(in the rows, 128 means zero)
Each row of numbers belongs to one of the objects below and depends on some of the facts about them. Some rows are named. Which object is each other row?

Named rows:
sofir: [100 136 139 121  67 153 123 144  69 148 132 145 138  52 151 128 113 120
 137 136 156 117 118 163 112 130 114  98 133 127  92 128  74  33]
vegrel: [124 128 122  94 199 100 146 102 135 108 135 123 139 233 130 100 140 123
 138 135 110 147  79  88 131 148 102 163 117 151 156 114 168 207]
sturu: [193 143 134 122 152 136 133 133 137 129 136 124 105 172 111  82 174 135
 133 116 105 125 134 124 143  85 113 132 141 124 193 113 133 183]
tradem: [136 166 175 148 105 152 144 116 187 146 131 188 160 124 130 136 161 138
 110 102 154 103 154 141 100 105 154 167 107  57 130 138 119  99]
steme: [136 127 123 129 130 136 129 131 104  78 113 111 132 173 105 136  80 118
 116 134 134 162  94 122 112 125 111 117 142 180 122 111 173 157]
vofon: [160 127 104 134 146 107 112 122 122 106 109 121  85 119 106 117 110 132
 136 124  90 144 147 130 140 141 146 115 127 150 137 122 171 166]
nagru: [152 154 121 121 101 146 118 133  82  85 112 115 106 105  96 106  92 127
 133 136 123 152 118 143 108 125 108  99 148 163 119 105 158 114]
luskufor: [142 104 118 127 217 114 134 130 124 119 150 105 129 242 146 134 135 130
 123 116 118 144  98 115 127 130  97 136 128 168 197  67 133 214]
skemires: [191 149 139 134 108 172 136 128 158  99 134 101 111 129 102 108 135 127
 119 136 110 121 132  91 143  76 106 126 147 114 159 129 136 158]
sebom: [170 137 110 154 143 109 115 127 118 119 110 142  89 134 110 129 106 128
 125 117  87 143 155 152 138 132 149 117 126 154 148 104 174 168]
veklam: [179 145 120 129 147 134 138 114 152 119 137 112 115 156 137 116 138 125
 131 143  82 124 116  96 155 122 103 133 115 124 173 100 140 174]
pifek: [173 198 123 141 107 175 136 153  42 112 137 127  84  89 123  99  72 129
 138 144 142 111 154 170 125  94  90  61 174 192 139  61 109  88]
zoplal: [125 139 156 147 104 157 146 130 186 143 158 138 154 109 151 156 137 135
 108 129 150  90 144 114 136 107 139 139 115  80 121 154  93 102]
klates: [129 143 114 109 108 144 107 141  71 103  82  94 106  99  55  77 137 131
 140 142 139 147 138 129 104 105 101 112 194 169 127 125 147 121]
pelan: [ 96 133 148 149 109 145 137 130 181 165 122 112 160 101 107 141 175 132
 111 139 154  89 163  88 128  99 126 158 159  84 128 156  88 104]
stuzi: [135 179 117 113  86 165 116 123  57 105  96 104 103  54  85  78 109 122
 152 157 115 132 129 121  98 122  75 105 180 161 117  82 130  80]
tograr: [180 164 132  93  55 160 126 142  43 104 115 132  84  82  99  61 103 104
 151 142 118 132 102 147 139  88  88  80 161 171 116 141 123  93]
flenik: [ 98 140 132 126  69 151 128 138  74 147 131 145 140  53 159 139 100 113
 136 139 151 115 118 157 109 136 114  95 127 129  88 118  80  30]
sonik: [184 183 149  99  97 157 144  92 174  80 122 125 113 119  80  63 149 136
 141 140 108 124 110  78 133  91 122 152 127  85 123 177 173 150]
voken: [132 135  96 143 148 103 113 116 123 126  90 109  98 111  84 120 121 129
 139 143  79 139 161 107 135 148 134 131 149 156 131 110 178 165]

How the objects are related:
badril (β skaduk) (ω 400) (η 532)
baflam (ω 282) (η 532)
banak (β kebus) (ω 936) (η 532)
benil (β sketi) (ω 282) (η 532)
bigevu (ω 400) (η 532)
bistan (β tradem) (ω 564) (η 532)
botrol (β broflel) (ω 155) (η 938)
braba (β keder) (ω 400) (η 532)
brade (β negu) (ω 235) (η 532)
brava (β sonik) (ω 265) (η 532)
bredroze (β sturu) (ω 155) (η 532)
brizil (β grofek) (ω 155) (η 532)
broflel (β zepul) (ω 235) (η 938)
brostum (β tebrum) (ω 282) (η 532)
butu (ω 155) (η 938)
derovir (ω 936) (η 938)
destak (β tedri) (ω 564) (η 532)
detir (β giskas) (ω 265) (η 532)
dovi (β kloden) (ω 400) (η 532)
drabar (β brade) (ω 235) (η 532)
drakil (β mume) (ω 564) (η 938)
dramil (β drosus) (ω 282) (η 938)
dravel (β luskufor) (ω 564) (η 532)
drilin (ω 936) (η 532)
drine (β flobror) (ω 282) (η 532)
drofikil (β galek) (ω 235) (η 532)
drofle (β derovir) (ω 265) (η 938)
droflen (β pletustel) (ω 155) (η 532)
drolo (β gekim) (ω 564) (η 532)
drosus (β kubrim) (ω 235) (η 532)
drustu (β destak) (ω 155) (η 532)
druvos (β tragras) (ω 155) (η 938)
dugrarol (β toko) (ω 155) (η 938)
flebran (β dramil) (ω 155) (η 938)
flenik (β klobren) (ω 235) (η 938)
flibur (β skemires) (ω 282) (η 532)
fligrol (β gagre) (ω 235) (η 938)
flobon (β rirok) (ω 155) (η 532)
flobror (β benil) (ω 936) (η 532)
foska (β luzas) (ω 564) (η 532)
fuskon (β pifek) (ω 155) (η 938)
gadristi (β zoplal) (ω 936) (η 938)
gagre (β drine) (ω 155) (η 938)
galek (ω 265) (η 938)
gedamol (β nudra) (ω 564) (η 938)
gekim (β rakin) (ω 235) (η 938)
giskas (β tremun) (ω 936) (η 938)
gopar (ω 235) (η 532)
gradras (β trezil) (ω 936) (η 532)
gragas (ω 155) (η 532)
grasak (β memagal) (ω 155) (η 532)
greskun (β kesku) (ω 155) (η 532)
grodrik (ω 282) (η 938)
grofek (ω 155) (η 938)
gupligrun (β klisku) (ω 936) (η 938)
kamaro (β trenitrul) (ω 400) (η 532)
kebus (β plabrik) (ω 155) (η 938)
keder (β skime) (ω 936) (η 938)
kesku (β skuve) (ω 564) (η 532)
kipak (ω 400) (η 938)
klates (ω 282) (η 532)
klavi (β manun) (ω 235) (η 532)
klestul (β botrol) (ω 155) (η 938)
klisku (β sebom) (ω 265) (η 532)
klobren (β grasak) (ω 564) (η 532)
kloden (β drustu) (ω 936) (η 938)
kubrim (β zoskota) (ω 155) (η 532)
kudavor (ω 155) (η 938)
latri (ω 265) (η 938)
lazezon (β flebran) (ω 400) (η 938)
logem (ω 265) (η 532)
lolor (β trimum) (ω 400) (η 938)
luskufor (β kipak) (ω 564) (η 532)
luvur (β zesu) (ω 155) (η 938)
luzas (ω 564) (η 938)
manun (β pelan) (ω 265) (η 938)
mefluflus (β vegrel) (ω 936) (η 938)
memagal (β stanazos) (ω 282) (η 938)
migrul (β skistabrom) (ω 155) (η 938)
mume (β skebu) (ω 235) (η 938)
mutim (β drolo) (ω 235) (η 938)
nagru (ω 282) (η 532)
nasol (β paza) (ω 400) (η 938)
negu (β fligrol) (ω 155) (η 938)
nudra (β vazen) (ω 936) (η 938)
paza (β stebis) (ω 400) (η 532)
pelan (β klates) (ω 936) (η 938)
pevel (β flobon) (ω 400) (η 938)
pifek (β skaskufem) (ω 235) (η 532)
plabrik (β bredroze) (ω 936) (η 938)
plebrem (ω 564) (η 938)
pletustel (β greskun) (ω 235) (η 938)
poklak (β tifol) (ω 155) (η 938)
pubiril (β flenik) (ω 936) (η 938)
rabo (ω 235) (η 938)
rakin (β drabar) (ω 235) (η 938)
ramokil (β butu) (ω 936) (η 532)
rebesim (β skelos) (ω 564) (η 938)
regrazo (β sofir) (ω 155) (η 938)
retal (β rebesim) (ω 155) (η 532)
rirok (β retal) (ω 155) (η 532)
romus (β tograr) (ω 265) (η 938)
satra (β vagu) (ω 400) (η 938)
sebom (β tuplo) (ω 155) (η 532)
sefen (ω 400) (η 938)
skaduk (β banak) (ω 936) (η 938)
skagul (β mutim) (ω 936) (η 532)
skapi (β plebrem) (ω 400) (η 938)
skaskufem (ω 265) (η 532)
skebu (β baflam) (ω 235) (η 938)
skelos (β stuzi) (ω 936) (η 938)
skemires (β sefen) (ω 936) (η 532)
sketi (β flibur) (ω 155) (η 938)
skime (β migrul) (ω 564) (η 532)
skistabrom (β brizil) (ω 400) (η 532)
skuve (β trudrekis) (ω 282) (η 938)
sofir (β zazin) (ω 235) (η 938)
sonik (ω 936) (η 532)
stalopal (β klavi) (ω 155) (η 532)
stanazos (β steme) (ω 564) (η 938)
stebis (β detir) (ω 155) (η 532)
steme (β zelal) (ω 265) (η 532)
sturu (ω 400) (η 532)
stuzi (β vanasam) (ω 235) (η 532)
sutrogak (β gupligrun) (ω 235) (η 532)
tebrum (β drakil) (ω 400) (η 938)
tedri (β romus) (ω 155) (η 938)
tegroklo (β dovi) (ω 155) (η 938)
tidek (β luvur) (ω 265) (η 938)
tifol (β tidek) (ω 564) (η 938)
tograr (ω 235) (η 532)
toko (β lolor) (ω 936) (η 532)
tradem (β gedamol) (ω 936) (η 938)
tragras (β foska) (ω 155) (η 938)
tremun (β gradras) (ω 564) (η 532)
trenitrul (β nasol) (ω 265) (η 532)
trezil (β skagul) (ω 155) (η 938)
trimum (β latri) (ω 235) (η 532)
trudre (β gadristi) (ω 564) (η 532)
trudrekis (β voken) (ω 235) (η 938)
tudim (β poklak) (ω 936) (η 532)
tuplo (β badril) (ω 282) (η 532)
vagu (β brostum) (ω 936) (η 532)
vanasam (β stalopal) (ω 265) (η 938)
vazen (ω 936) (η 938)
vegrel (β gragas) (ω 564) (η 532)
veklam (β regrazo) (ω 400) (η 532)
vofon (ω 155) (η 532)
voken (β pevel) (ω 155) (η 532)
zazin (β kamaro) (ω 282) (η 532)
zelal (β veklam) (ω 235) (η 938)
zepul (β tudim) (ω 400) (η 532)
zesu (β drofle) (ω 155) (η 938)
zoplal (β satra) (ω 936) (η 938)
zoskota (β ramokil) (ω 155) (η 532)

Which object is each row?
No name comes twice in this set of rows, the named rows included.
[105  99 134 143 137 123 131 114 179 160 142 132 170 131 175 169 163 127
 119 123 106 118 119 106 120 155 129 159  81  71 148 108  97 115]	lazezon
[ 91 120 130 135  89 133 121 145 100 139 124 139 152  95 143 158 103 118
 123 130 162 127 122 159 116 144 135 109 128 138  85 140 104  63]	memagal
[178 132 107 131 114 100 125 126 117 123 112 140  84 134 113 117 100 106
 132 134  78 138 132 127 174 132 139 112 125 171 127 150 174 174]	drustu
[ 64 132 121 136  99 125 121 140 102 152 101 128 161  81 116 151 124 122
 127 145 161 124 144 138  99 151 124 130 157 141  83 129 111  63]	skuve
[ 78 118 158 112 192  83 146 109 154 162 139 197 182 239 155 125 179 130
 124  93 163 131 101 149  97 156 150 193  90 103 148 125 132 155]	gedamol
[169 138 119 128 141 136 130  98 166 102 132 106 132 144 147 127 130 129
 134 137  66 136 100  81 132 140 104 142  88 102 161  82 158 166]	braba
[125 178 147 116 101  89 179  98 176 186 142 202 167 164 166 129 147  93
 131 153 115  81 117 107 180 142 134 173  86 117 102 181 134 122]	skapi
[ 87  92 134 131  87 136 104 145  99 128 114 134 157  86 132 153 124 128
 125 113 155 151 120 163  87 148 136 122 124 109  96 134 110  62]	dramil
[ 71  83 133 118 188  86 149 127 147 170 152 143 176 223 177 159 156 114
 121 125 146 125  90 113 135 157 125 169  98 134 139 136 101 158]	stanazos
[ 72  85 140 102 198  85 146 124 150 163 156 147 169 226 171 139 165 127
 125 114 160 122  94 125 130 152 134 167 104 123 137 148 106 162]	drakil
[100  53 125 129 131  99  96 144 136 161 113 133 117 102 118 133 171 138
 130  93 132 145 147 161 123 138 173 138 120  93 127 172 109 126]	butu
[ 84 126 127 136 148 111 139 120 170 187 128 123 165 130 141 145 186 129
 130 145 126  95 152  91 135 141 120 166 132 100 139 128  96 123]	pevel
[159 149 125 113  72 174 102 123  60  80 107 112  98  53 110  92 104 122
 149 132 106 158  99 143  86 120  89  94 137 127 127  73 130  80]	drosus
[158 125 107 115 140 104 112 121 119 109 105 119  79 118  84  88 133 135
 144 124  98 145 142 133 147 128 152 122 139 144 128 156 176 174]	gragas
[190 154 124 124 123 125 153 112 150 126 139 127 117 168 139 109 133 105
 135 148  72 117 105  88 177 116  98 131 112 144 159 126 148 175]	dovi

The same objects again, as new rows of numbers:
Some rows with their names:
bigevu: [106 128 132 153 113 124 101 157 119 129 123 142 152 127 145 125 149 174
  92 153 137 157 154 132  73 113 123 101 104 130 127 115]
zazin: [106  99 147 141  83 140 119 144 133 120 144 154 143 140 120  99 143 157
 110 109 173 201 124 113 124 112 119 125 105 148 172 139]
lazezon: [ 65 140 117 133 161 128 126 122 103 111  99  89  87 143 154 112 147 158
 155 109  59 111 112 135  72 137 139 109 120  98 120  98]
drine: [113 102 146 143  79 151 115 158 146 133 141 161 153 150 119 121 148 150
 115 120 182 187 137 118 129 107 126 138 126 148 179 140]
flobror: [168  96 105 133 129 126 126 168 139 129 154 134 170 121  94 141 134  84
 117 133 195 176 132  93 165 121 132 125 109 161 132 154]
sefen: [ 85 148 142 137 124 147 130 134 133 166  97  94 120 156 158 177 152 148
 149 140 109  66 164 134 118 125 144 192 168 117 132  89]
pevel: [102 147 179 149 142 125 150 116  94 119 106 114 106 150 156 130 119 164
 164 130  83 109 140 154  84 136 138 161 171 100 109  93]
klates: [145 115 177 151  79 148 123 153 135 125 137 199 165 179 115 136 131 152
 144 145 180 207 146 143 103 106 138 154 154 143 175 138]
skagul: [157  94 109 137 132 123 130 165 134 122 157 131 160 113  95 128 133  89
 114 122 185 187 124  93 162 123 130 125 104 156 127 153]
gekim: [ 65 124 175 181 139 156 139 137 112 170 111  47 108 132 174 133 166 163
 153  98  99 108 169 128  94 130 145 146 149  95 125 104]
brava: [179 154  94  70  96  93 105  91 141  79 131 227 145 118 107 115  83 137
  76 173 109 114  88 164 132 128  98  91 102 147 129 145]
klavi: [116 122 195 211 127 143 120 169 101 141 132 140 165 139 156 131 153 189
 121 146 144 203 188 141  36 113 144 108 134 108 129 122]
dramil: [ 80 119 141 116 122 154 131 111 132 117 116 111  91 180 129 109 143 132
 182  85  88 143  97 138 123 128 144 143 140 117 171 124]
veklam: [ 93 122 125 151 118 121 104 162 112 121 127 135 146 117 146 117 149 175
  85 140 151 161 150 118  76 113 118 101  99 126 129 110]
skaskufem: [174 158 118  73  63 100 112  97 184 140 133 225 172  96 107 141  77 142
  97 193 162  85 131 179 176 113  95 105 136 150 118 133]
brizil: [130 133  89 120 134 123  96 145 153 135 144 154 155 109 113 126 131 127
 110 153 162 148 137 129 116 116 122  67 105 130 127 135]
steme: [139 139  68  66 111  96 104  96 132  81 136 221 135 108 108 129  98 125
  70 166 171 113  85 123 133 129  98 109 101 153 147 117]
zepul: [ 89 122 128 154 113 121 105 160 117 137 126 137 150 109 145 123 150 174
  92 148 176 157 156 117  78 112 119 102 109 124 129  97]
gradras: [156  95 109 136 134 120 131 163 133 124 157 130 161 113  96 125 131  87
 114 123 189 191 124  95 161 124 130 119  99 157 129 156]
derovir: [131 114 123 118 144 136 160 141 144 152 135  87 122 127 105 156 124  65
 183 106 165 101 122 107 202 137 146 180 161 137 126 127]

Name these rows:
No name comes twice in this set of rows, the named rows included.
[110 122 208 201  82 140 120 155 145 191 138  96 175  87 163 102 146 211
 120 136 138 166 206 174  96 100 119  72 126 102  95 139]	pifek
[ 51 120 176 182 143 152 150 139 108 168 118  49 103 114 172 121 161 170
 162  92 118 117 167 124  97 129 139 136 143  88 121  90]	broflel
[105 149  89 100 160 127 121 104 149 129 114  99  94 123 124  98 123 117
 172 114  57  94  99 161 127 135 134  55 118 101 105 131]	dugrarol
[101 115 172 127  97 153 150 102 135 134 121 111  97 161 135 112 131 139
 174  86 104 126 116 141 149 128 133 175 155 128 156 128]	grodrik
[164 100 113 136 135 120 130 161 133 120 154 137 162 120  95 120 127  90
 119 123 168 190 122 109 156 121 130 111  99 152 125 164]	drilin
[148  96 111 133 134 118 137 169 133 129 161 129 160  98  93 120 129  89
 126 121 211 190 125  92 163 122 124 113 103 155 127 141]	tudim
[123 145 124 147  96 133  88 160 146 151 112 138 172 148 143 146 158 174
  93 170 108 143 164 164  79 104 133  92 112 128 125 136]	sturu
[165 155  72  64 102  97  91  95 155  91 128 220 145 122 105 126  98 131
  78 177 116 106  89 152 136 122 103  84 100 150 137 144]	klisku
[105 120 173 199 107 152 109 176 125 171 130 101 170 129 159 142 170 182
  98 145 154 165 199 131  73 107 136 115 125 117 130 130]	tograr
[128 112 149 136  75 143 106 141 151 127 137 155 152 152 120  90 142 162
 120 117 124 191 125 153 123 107 121  96 107 140 164 167]	tuplo
[174 131 130 115 127 101 130 115 111  78 145 213 149 127 105 121  92 123
 109 160 166 169 109 138 107 129 118 106 124 144 128 133]	kesku
[113 141 128 149 102 122  95 160 136 134 117 132 156 128 145 119 152 182
  90 154 100 151 151 161  79 109 124  77 100 124 117 136]	badril

